Facts:
(bagan, α, b); (baklidrel, α, e); (baskom, α, d); (beli, α, b)
(bena, α, e); (bestik, α, e); (bestur, α, d); (boklir, α, e)
(bover, α, a); (brakopir, α, c); (breklepe, α, a); (breplik, α, a)
(bridi, α, b); (brivil, α, a); (brovatu, α, c); (dasul, α, b)
(delum, α, b); (drabruplur, α, a); (drinezak, α, d); (drunon, α, a)
(dutakar, α, a); (dutrus, α, a); (famo, α, b); (fefler, α, b)
(fekem, α, c); (fero, α, a); (fidusim, α, b); (flabres, α, a)
(flidrek, α, b); (flobrir, α, a); (flostas, α, a); (fosak, α, d)
(gadal, α, a); (gakle, α, d); (gebrel, α, b); (gesko, α, b)
(golal, α, e); (goplon, α, d); (grasto, α, a); (greskek, α, b)
(grezuk, α, c); (grostas, α, e); (kagros, α, a); (kedruk, α, a)
(kezor, α, e); (kiskil, α, c); (klasker, α, b); (klazur, α, c)
(kletril, α, b); (klone, α, c); (klugrufom, α, a); (kluval, α, e)
(kures, α, a); (ladi, α, a); (luflor, α, b); (luvestom, α, b)
(malen, α, a); (megredek, α, e); (miflom, α, b); (nafiplek, α, c)
(nagu, α, d); (natrom, α, a); (nebe, α, a); (nekan, α, c)
(nevo, α, a); (noplur, α, b); (pabomak, α, b); (plabos, α, b)
(platuk, α, b); (plegetol, α, a); (pliflan, α, b); (plizol, α, a)
(poplor, α, a); (posal, α, a); (raski, α, d); (revor, α, e)
(riflik, α, d); (rifuzi, α, b); (risil, α, a); (sabro, α, d)
(selil, α, c); (sibril, α, b); (skaplos, α, a); (skesos, α, b)
(skofa, α, a); (soger, α, a); (sovekas, α, d); (stebru, α, e)
(stefek, α, b); (stiklun, α, b); (stoflem, α, b); (stogir, α, a)
(stome, α, b); (sugruk, α, e); (tamibral, α, b); (tefes, α, a)
(tisus, α, d); (toplus, α, b); (trebe, α, e); (treza, α, c)
(truna, α, e); (vege, α, b); (vele, α, a); (viple, α, d)
(voplus, α, b); (vubrikil, α, b); (vules, α, b); (vusal, α, c)
(zarik, α, a); (zeplak, α, e); (zilos, α, e); (zoklol, α, c)
(zoklor, α, b); (zuguk, α, b); (beli, Π, zarik); (boklir, Π, goplon)
(bover, Π, bestur); (bover, Π, nebe); (bover, Π, poplor); (bover, Π, revor)
(bridi, Π, kagros); (bridi, Π, tisus); (bridi, Π, raski); (bridi, Π, drabruplur)
(brivil, Π, plizol); (brivil, Π, tefes); (dasul, Π, kedruk); (dasul, Π, poplor)
(dasul, Π, drunon); (dasul, Π, riflik); (dasul, Π, drabruplur); (drinezak, Π, gadal)
(drinezak, Π, treza); (drinezak, Π, flostas); (fero, Π, pliflan); (fero, Π, nafiplek)
(fero, Π, vege); (fidusim, Π, sibril); (fidusim, Π, ladi); (fidusim, Π, toplus)
(fidusim, Π, kluval); (fidusim, Π, flostas); (fidusim, Π, revor); (fidusim, Π, fefler)
(flidrek, Π, nagu); (flidrek, Π, tisus); (flidrek, Π, malen); (flidrek, Π, risil)
(flidrek, Π, fekem); (golal, Π, ladi); (golal, Π, grostas); (golal, Π, skofa)
(golal, Π, tefes); (golal, Π, gakle); (golal, Π, delum); (golal, Π, sugruk)
(grasto, Π, miflom); (grasto, Π, trebe); (grasto, Π, gebrel); (grasto, Π, kluval)
(greskek, Π, kiskil); (grezuk, Π, skofa); (grezuk, Π, klazur); (grezuk, Π, famo)
(kezor, Π, zeplak); (kezor, Π, luvestom); (klasker, Π, zuguk); (klasker, Π, plegetol)
(kletril, Π, vules); (klugrufom, Π, grostas); (klugrufom, Π, nagu); (klugrufom, Π, dutakar)
(klugrufom, Π, bagan); (klugrufom, Π, brovatu); (kures, Π, nekan); (kures, Π, flabres)
(kures, Π, fefler); (megredek, Π, vubrikil); (megredek, Π, nevo); (natrom, Π, zuguk)
(natrom, Π, luvestom); (natrom, Π, tisus); (natrom, Π, breplik); (pabomak, Π, zoklor)
(pabomak, Π, sovekas); (pabomak, Π, goplon); (pabomak, Π, luvestom); (pabomak, Π, truna)
(platuk, Π, kedruk); (posal, Π, kluval); (rifuzi, Π, pliflan); (rifuzi, Π, klazur)
(rifuzi, Π, fosak); (rifuzi, Π, flabres); (rifuzi, Π, riflik); (sabro, Π, plizol)
(sabro, Π, gakle); (selil, Π, gesko); (selil, Π, baklidrel); (skesos, Π, zoklor)
(skesos, Π, brovatu); (stiklun, Π, brakopir); (stiklun, Π, risil); (stiklun, Π, plegetol)
(stoflem, Π, soger); (stoflem, Π, tisus); (stoflem, Π, skaplos); (stogir, Π, noplur)
(stogir, Π, bestik); (stogir, Π, breklepe); (stogir, Π, zeplak); (stogir, Π, nevo)
(stogir, Π, plabos); (stome, Π, skaplos); (stome, Π, zoklol); (tamibral, Π, stefek)
(tamibral, Π, revor); (vele, Π, zeplak); (vele, Π, treza); (vele, Π, sugruk)
(vele, Π, stebru); (viple, Π, nafiplek); (voplus, Π, flostas); (vusal, Π, tefes)
(zilos, Π, flobrir)

Known rows:
tefes: [-24  -1 -14  -3   8   2  -3  -6 -15  -9 -15 -18   8  48 -33  17  14  -7
  15 -12  -5  21  13 -15  -6   3  35  -4   4   5  -2  -5 -11  -8 -23 -15
 -14  18]
brivil: [-24   7  -7 -12  10   1  -1  -2 -18 -12 -19 -28  -1  54 -32  17  11  -8
   9 -10  -5  25  11 -14  -1  -2  40  -9   9   0   5  -2 -14 -10 -24 -14
 -20  20]
zarik: [-20  -5  -9   4  12  12   2 -24 -11  -6  -5  12  17  23 -10  16  -1  -6
   9  -5 -14   8   9  -9 -10  13  12   2  -3   3  -5   1  -6  -4  -9  -2
   0  19]
posal: [-26  12  15 -11  25  12   1 -38   9  -6  -6   4  12  41   5  11  15  -4
 -11  15   3  14  -9   6 -16 -11  23  -2   6  -3   9  24  -4  -1 -15   1
  -9  39]
gadal: [-17  -3 -13  -7  11  10   2 -26 -15  -4  -3  17  16  23 -12   8  -4  -6
  16  -5 -20   7   5  -6 -12  14   8  -3   0   3  -4  -2 -11   1  -8  -7
  -4  15]
vele: [-17 -13 -26  -6  20  28  13 -22 -18  -9  -7  -2   7  33  -3   5 -20   2
  14   1 -17   9  10  -5   1  17  15 -15   7 -10  13   7  -8  21 -12  -6
 -10  28]
grasto: [-26   7  11  -6  23  13   1 -35   8  -5  -6   5  15  39   3  15  14  -5
  -9  14   4  14  -4   6 -16  -6  22  -1   1  -1   8  22  -3  -5 -15   1
  -5  35]
beli: [ 29   1   9  26 -10   5 -12   5 -11  -1   0  11 -22  11 -11   3  -8  -3
  -6 -21   5  -4  -7   9  10 -12  -7  -5  12 -17   6  -4   5  10 -11  -9
   0  -3]
vubrikil: [ 25 -10   2  34 -11   9  -9   2 -11   5   4  17 -13   9 -10   3  -8  -1
   0 -24   5  -8  -5   7   5  -9  -9  -5   9 -13   2  -8  13  13 -14 -11
   9  -2]
sibril: [ 27  -6   5  26 -11   1 -13   0  -7   6   4  19 -12  10 -14   1  -2  -2
  -3 -23   6  -8 -11  11   2 -15 -12  -8  11  -9  -1  -8   7  12  -9 -11
   8  -3]
greskek: [ 29   1  12  25 -12   5 -12   3 -11   1  -1  12 -21  12 -10   3  -8  -2
  -6 -22   8  -3  -8   8  11 -11  -8  -6  14 -16   5  -6   4   9 -11  -9
   2  -5]
zuguk: [ 32   3  11  30 -12  11  -9   7 -12  -5   4  14 -11  14   0   4 -16  -2
 -11 -20   6  -7 -10   6   4  -5 -10  -7   2 -14   5  -6  11   7 -14 -17
   8 -13]
dasul: [ 25  -2  12  26 -16   1  -3 -16 -14   8 -12  27 -37   5 -14  14  -3   7
 -20 -29 -18   7   2  14  35 -19  -6   7  31 -24  17 -22   1  -5  13   5
   9   5]
fefler: [ 25  -2   6  26 -13   1 -12   1  -5   7   4  20 -14   7 -15   3  -1  -2
  -3 -21   6  -6 -12  12   4 -16 -13  -5  12 -11   1  -6   8  10  -8  -9
   6  -2]
nafiplek: [ 16  -3   9 -11   0  12  14   8 -39  11  10   5   1 -27   5  16  -3 -17
   9 -13  25   4  17   6  14  -7   5  38  10 -28 -16  36 -16   8 -11  23
 -22   4]
brovatu: [ 26   7   8 -10 -11  -6  -7  -3 -19  -2  16   3  26  -2 -29  12 -14   4
   7 -15   9  -7  22  -5  -8 -13   5  29   4  -5 -16  21 -13  12  21  10
  -3   3]
truna: [  0 -14  21   8  -7 -17 -14  14  -7   2   6   1  -4  -1 -14  28 -13   4
  -7  18 -12 -28  19  -3  16  -5  -9 -14 -15  -6   3   6   5   0  13 -20
  12   5]

Rows:
No name comes twice in this set of rows, the named rows included.
[ -4  -6  23  -4  -5 -26  -8  -2  -2  12   3  10  -8  -1 -17  25   0   9
 -14  20 -20 -21  13   7  23 -19  -3 -13   3  -8  11   2   2  -1  23 -17
  13  12]	revor
[  7 -17  12   7   7   9   2  16 -12 -12   0 -16 -16   9   8  21 -43  14
 -13  27  -8 -27  22  -2  29   0  -2 -28  -9 -25  26  15   7  20   9 -17
   6  17]	kezor
[ -9  -1  37  -2   7 -18  -7  -1  14  12   7  -3  -2  12   0  22   9   4
 -21  34   4 -23   2  16   9 -29   6 -14  -4  -6  12  25  11   0   7 -19
   9  26]	kluval
[-23  -7  -8   5   8  11   8 -39 -11   0 -12  24   3  22 -14  23   3   3
   1  -7 -33  17  17  -5  10   8  13  12  12  -4   6 -12 -11 -14   9   8
   4  26]	kedruk
[ 32  11  15  23 -12   7  -6   6 -16  -1   0  14 -20  16   0   2 -12  -2
 -16 -24   0  -3 -15  11  14  -9  -8  -5  12 -16  11  -9   5   2 -13 -17
   2 -13]	stome
[-14   8   3  -2   9   0 -12 -20 -10 -19  -8   6  15  29 -16  13  -7  -8
   4  -3 -11   7   8 -18 -15  16   9  -1 -10   3  -7  -2 -11  -7  -8  -5
  -6  12]	klugrufom
[ -5  18   7  -1  16  26  10 -21 -17 -31  -8   5  13  41  19  12 -29   2
 -16   3 -15   9   3 -13  -3  23  13  -2 -10 -13  16   3  -8  -8 -11  -8
  -3   6]	natrom
[ 35  16  20  23 -16   8  -1  -2 -17  -6  -6  19 -19  18   3   2 -15   5
 -24 -25  -7  -3 -16  10  20 -10  -8  -1  12 -22  17 -17   5  -5  -5 -13
   6 -17]	bridi
[ -4  -3  15  -8  -7 -26 -10  27 -13   3  -5 -27 -16  16 -29  24   1   3
  -4  13  -7 -15  15  -2  24 -17  17 -23   0  -9  11   2  -4   1   1 -32
  -4   6]	golal
[ 23  -5  14  25 -12   8  -8   4 -21   7  -7  17 -35 -10  -3  10  -2 -11
  -5 -25   7   2  -3  12  24  -9 -11   3  19 -26   4  -5   1   2 -13   4
  -5  -1]	rifuzi
[  4   7  -1  25  25 -24 -31  -1  -4 -29  12  -3   1   1 -10   6  -3   8
  17   3  -7 -15  20   0  -5  -3   3   7 -29 -23 -28  12  -6   4  28  24
   7  14]	goplon
[  2  15  -3  21  22 -23 -17   0 -13 -16  15   3   5   7   1   1   8   7
  20  -3 -15 -11   9   8  -2  -5  11   8 -25 -19 -25   5  -7  -4  18   7
   7   4]	nagu
[  9  30   2  19  20 -16  -2   1 -20 -23  11   6   6  16  22   2  -3  13
   0  -3 -25  -5   0  11   6  -1  12  10 -26 -27  -9   2  -6 -13  18   2
   8  -5]	tisus
[-19  -1  -6   4   8  10   7 -31 -12  -4  -7  21  13  25  -8  20   0  -2
   1  -8 -25  13  11  -8  -1  12  13   7   1  -1   5  -6  -9 -13   0  -1
   2  17]	drabruplur
[  0 -10  16   3  -7 -23 -12  17  -8   5   4  -4  -3   1 -20  25  -7   2
  -4  13 -11 -26  18  -3  14  -9  -4 -15 -12  -3   2   4   4  -3   9 -26
  10   2]	grostas

The same things again, as new rows of numbers:
Known rows:
kures: [ 54  26 -17 -14 -16   2 -24 -11 -19  11  34  26  45  16  22   8  -7 -18
   4  16  20   7 -24 -15 -32 -17   5 -26 -30  27 -11 -17  -8]
fefler: [-42 -23 -14  19 -21  -1 -13  35  11  23  -3   7 -36   1   4   3  12  -9
  17 -11  -1  -3   4  29 -23  10  10  16   3 -46  -2  61  -7]
stome: [-35 -11  -4  22 -11 -12  18  11   5  16   2 -29 -14  45 -17  10  24  -6
 -16  -2 -10   8  19  16 -33 -13  37  19  36 -38  12  28 -11]
grezuk: [ 47 -16 -12   7  45  17 -16  13  27 -13   8 -41  35 -33 -34 -33  21 -25
 -26  33   9 -15  11  20 -12   0 -58  36 -10   4  10 -26 -30]
bover: [ 72  23   5 -18  -8   9 -15  -5 -11   2  24   3  40  14  37  12 -20 -22
  -8  16   6  10 -18 -17 -34 -27   8 -46   9  33 -21  -8  -3]
gesko: [-55  -5  -3  22  -6  -4   1  19   8   3   7 -20 -37   9   3   2  17   4
  -4 -23  -8   4  10  17 -17   5  40   9  31 -33  40  42   4]
riflik: [ -6  -1 -39  -1  -2  -9  22   7  32   6  -7  30  17 -33   8 -57 -30 -18
 -27   2 -20 -15  14   0  41  49 -21  -1 -13 -11 -28  -5  73]
sovekas: [-45  30 -27  11  13 -12  40   3  15 -19 -15  24   0  -8   2 -39 -26  11
 -34  -5   8 -11 -12   1  51  56 -40  -7   4  16 -32 -25  51]
zoklor: [-66  -2  -6  24   3  -9   9  15   9 -17  -6   0 -49  17   7  21  18  18
  -1  -7  16   6   3  -4   3  16  -7   8  24 -32   0  59 -21]
treza: [ 19 -29  21  10  55   6 -31  28  -6  -4 -19 -34   7 -55 -21 -24  -1   1
   8  41   3 -29 -12  33  13   8 -54  28 -17   3   1 -24 -18]
vele: [ 43  47  13 -21  -9   5 -11  -1 -23   8  12  26  54   9   8  43  -6  -5
   3  32   9   2 -28 -11 -16  -5   6 -23  -2  22 -15 -31 -25]
nagu: [-13   4 -22  11   6 -11  41   9  10  -6 -13  31   0   1 -25 -22 -20   0
 -29 -12  -3 -19  16  18  69  41 -41  -3   7  20 -13 -27  66]
vege: [-55 -12 -27  17 -17  -8  -4   7  16   6  15   4 -23  10   7  -4  21  -4
   0  -1  -5  -3  16   4 -21  11  27  31 -10 -60  23  51  -8]
noplur: [-70   5  20  10  -8  -7  -3  26  -1  13 -16 -12 -21  -3   2  22  18  15
   5  20 -16  -5  -4  12 -10  20  44  24  25 -62  11  28 -14]
klone: [ 24 -26   5  16  62   5 -21  13   7 -21  -5 -55   9 -39 -17 -39  10  -5
 -14  22   9 -21  -5  20  -4  -7 -38  22  -2  16  19 -28 -14]
truna: [-31  -1   1 -23  -6  13  32 -50  13 -33 -47 -12 -37 -21  -7 -29  -4  32
  21 -39   1  30   1 -41  21  -6 -30   8 -21  11 -29 -20 -23]
zarik: [ 33  22  10 -11   4  -3 -26 -16 -33 -11  31  18  17  -2  33  19 -10   5
   5   4  12  -5 -19 -21   6 -13  20 -36 -15  45  22 -17  14]

Rows:
No name comes twice in this set of rows, the named rows included.
[-77 -15   7  23   0 -18  10  16  -2  -2 -13   4 -39  23   9  28  18  20
   5   7   6  -3  -1  -7  11  13   9  19  23 -44  -8  53 -14]	luvestom
[-33 -18  -8  21 -12 -13  27   9   7  16   2 -20  -5  70 -31  24  32  -6
 -18   3   6   7  25  14 -28 -13  20  23  43 -28  -3  27 -20]	flidrek
[-42 -15   1  20 -12  -2  10  21  18  -2   3   5 -41  23 -10  33  23   1
  -3 -14   6  -2  19  16   6  10  -1  11  33 -31  21  52 -15]	bagan
[ -8  -4   5 -33 -13  17  23 -49  19 -10 -37 -17 -19 -30 -25 -32  -4  18
  17 -47 -16  30  11 -23   1 -20   1  13 -15   9  -5 -31 -10]	bena
[ 17 -34 -10  19  57  -1 -33   1   9 -22  14 -35   5 -46  -5 -52  13  -7
  -8  28   7 -27   5   6   7   0 -41  37 -44  -2  31 -17  -8]	nafiplek
[-39  -6  -5  15 -22   2  -1  39  11  30  -5  -8 -19  20 -13  10  15  -9
   6  -4   3   7  -4  35 -41   2  16  13  25 -42 -14  39 -25]	voplus
[ 43  34 -23 -10  -9  -7 -19 -28  -9  -4  48  26  50  21  24   2  -1 -11
  -6  21  15   6 -12 -31 -25 -13  19 -15 -41  24   9 -17  -6]	fero
[ -4  -4 -21   9   6 -18  40   8  19   6 -14  15  15  -1  -4 -40 -32  -5
 -34   1 -15 -11  12   4  53  32 -18   0  10  -2 -26 -26  77]	raski
[-32 -21   1  14 -15  -1  -7  34  23  16  -5 -10 -41  -1   9   7   8  -6
   5 -12  -6   3   5  19 -25   0  18   0  33 -39   4  58  -6]	stefek
[-25  11  -4 -25 -11  18  35 -52  12 -28 -37 -20 -26 -11 -16 -33   4  22
   9 -39   4  37  -2 -35  -2 -15 -24  10 -11  11 -28 -26 -31]	boklir
[-63  20 -16  21  -6  -7  24  15  14 -12  -2 -20 -15  49  -5  11  31   6
 -23   5  20  15  -8  -2 -34   9   3  11  45 -27 -22  37 -46]	pabomak
[-27  -8  -5  13 -16   2   5  35  21  23  -2 -19 -18  19  -1   3  13 -17
  -8  -8  -2  13   7  26 -50  -5  25   1  43 -39 -15  50 -17]	tamibral
[-19  12  13 -34 -16  17  39 -47  12 -10 -50 -20  -3 -11 -27 -17   1  26
  12 -21 -10  39  -2 -26  -2 -14 -10  19  -8   0 -36 -41 -34]	kezor
[ 29  58  19 -22  -2   1 -10 -11 -30   4  12   6  66  14  17  30  -6   7
  -4  40   2   4 -35 -19 -25 -10  34 -19   1  17 -17 -47 -19]	stogir

